Here is a tiny trained network, its code and every weight. The questions are about switching its units off for an input and a class, where a switched-off unit gives its printed mean instead of its output.

import numpy as np


def w(rows, s, z=0):
    codes = np.array(rows[::2]) - 128.0
    scale = np.full(codes.shape[1], s)
    scale[-1] = z or s
    return codes * scale


def norm(h):
    return h / np.sqrt((h * h).mean(-1, keepdims=True) + 1e-5)


def f(y):
    return np.maximum(y, 0)


def log_softmax(a):
    a = a - a.max(-1, keepdims=True)
    return a - np.log(np.exp(a).sum(-1, keepdims=True))


def net(x, mask):
    res = np.array(x, float).reshape(1, 4) / 4 @ E
    u = 0
    for l in range(4):
        y = f(norm(res) @ A[l][:, :-1].T + A[l][:, -1])
        res = res + np.where(mask[u : u + 4], y, B[l][:, -1]) @ B[l][:, :-1]
        u += 4
    return log_softmax(norm(res)[-1] @ U[:, :-1].T + U[:, -1])


A, B = {}, {}
E = w([
[118,122,116,125,133,122,125,123],'x0',
[58,246,162,204,118,58,121,87],'x1',
[114,129,136,112,121,116,110,129],'x2',
[196,26,166,187,88,78,17,143],'x3',
],0.011)
A[0] = w([
[136,91,105,25,138,177,184,133,150],'L0N1',
[182,25,119,114,128,138,87,129,155],'L0N2',
[87,181,111,141,133,109,163,119,124],'L0N3',
[139,114,128,251,131,77,45,117,2],'L0N4',
],0.028,0.0025)
B[0] = w([
[123,99,217,88,42,9,174,97,236],'L0N1',
[202,148,28,147,196,249,77,178,252],'L0N2',
[155,195,51,150,176,237,96,122,193],'L0N3',
[71,93,208,128,115,12,138,103,241],'L0N4',
],0.02,0.028)
A[1] = w([
[66,155,125,138,196,149,126,125,154],'L1N1',
[193,108,230,116,3,71,187,137,87],'L1N2',
[136,135,140,122,80,172,87,108,156],'L1N3',
[102,87,111,129,176,189,103,163,7],'L1N4',
],0.027,0.0019)
B[1] = w([
[183,127,152,117,152,203,149,119,164],'L1N1',
[126,163,8,69,86,105,103,81,254],'L1N2',
[78,47,164,95,208,130,128,119,147],'L1N3',
[212,97,98,80,99,155,167,188,177],'L1N4',
],0.018,0.031)
A[2] = w([
[44,91,231,167,115,18,134,139,86],'L2N1',
[67,211,105,171,149,198,208,159,95],'L2N2',
[10,106,162,157,5,57,159,170,1],'L2N3',
[37,112,116,156,173,211,146,175,61],'L2N4',
],0.03,0.0017)
B[2] = w([
[171,72,236,207,225,2,209,37,254],'L2N1',
[154,139,205,112,195,207,116,119,203],'L2N2',
[184,102,152,137,179,213,93,197,251],'L2N3',
[130,151,104,129,60,121,163,115,186],'L2N4',
],0.023,0.018)
A[3] = w([
[88,139,109,141,99,199,192,169,135],'L3N1',
[133,156,98,60,51,3,137,92,52],'L3N2',
[148,130,130,98,159,174,132,149,253],'L3N3',
[109,152,61,123,88,192,129,151,25],'L3N4',
],0.037,0.0019)
B[3] = w([
[151,143,182,64,72,89,146,89,162],'L3N1',
[7,170,46,126,38,98,179,113,253],'L3N2',
[63,160,93,145,71,133,112,147,213],'L3N3',
[53,70,222,183,175,18,113,124,198],'L3N4',
],0.02,0.032)
U = w([
[37,154,68,105,47,87,161,95,252],'0',
[96,207,194,123,139,247,138,91,65],'1',
[155,76,75,152,133,163,78,224,113],'2',
[132,87,215,177,189,50,158,76,56],'3',
],0.014,0.0021)

Each question gives the input, the list of numbers given to net, and the class t.
The units are the neurons (one row each of A and B). Each row of codes is followed by its name. A weight is (code - 128) times the scale printed after its matrix; where a second scale follows, it is the last column's (A, B and U).
mask holds one flag per neuron, layer by layer. A switched-off neuron (its flag False) gives its mean, the last column of its row in B, instead of its output. The means were averaged over made-up inputs and are rounded, as every weight is.
A unit's drop is (log p(t) with every unit on - log p(t) with that unit switched off) / (log p(t) with every unit on - log p(t) with every unit switched off).
The circuit of an input: a set's keep is (log p(t) with only the set's units on - log p(t) with every unit switched off) / (log p(t) with every unit on - log p(t) with every unit switched off). Starting from the 12 units with the biggest drops (on a tie, the unit counted first), units are removed one at a time, each time the one whose removal leaves the highest keep (on an exact tie, the one counted first), for as long as the keep stays at least 0.8.
circuit, biggest first: the units of the circuit, biggest drop first
k most important neurons: the k neurons with the biggest drops, biggest first
k most important neurons of layer l: the k neurons of layer l with the biggest drops, biggest first
drop when u is switched off: that unit's drop, to one decimal
input [6,0,4,5], class 2: circuit, biggest first -> L2N1, L3N2
input [2,-2,-1,1], class 2: 2 most important neurons -> L0N2, L3N2
input [1,2,1,6], class 3: circuit, biggest first -> L0N4
input [6,-5,7,1], class 2: 2 most important neurons -> L0N2, L0N4
input [6,-1,-4,7], class 2: 2 most important neurons -> L0N2, L0N1
input [2,5,-2,1], class 3: 2 most important neurons -> L0N2, L0N4
input [-6,2,1,-6], class 1: 2 most important neurons -> L0N3, L2N2
input [-7,2,5,-6], class 1: drop when L2N2 is switched off -> 0.1
input [4,-2,2,8], class 2: drop when L0N2 is switched off -> 1.1
input [-4,-3,-8,7], class 2: drop when L0N2 is switched off -> 1.1
input [4,-3,-4,2], class 2: drop when L0N2 is switched off -> 1.0
input [-1,5,-5,1], class 3: 2 most important neurons of layer 0 -> L0N2, L0N4
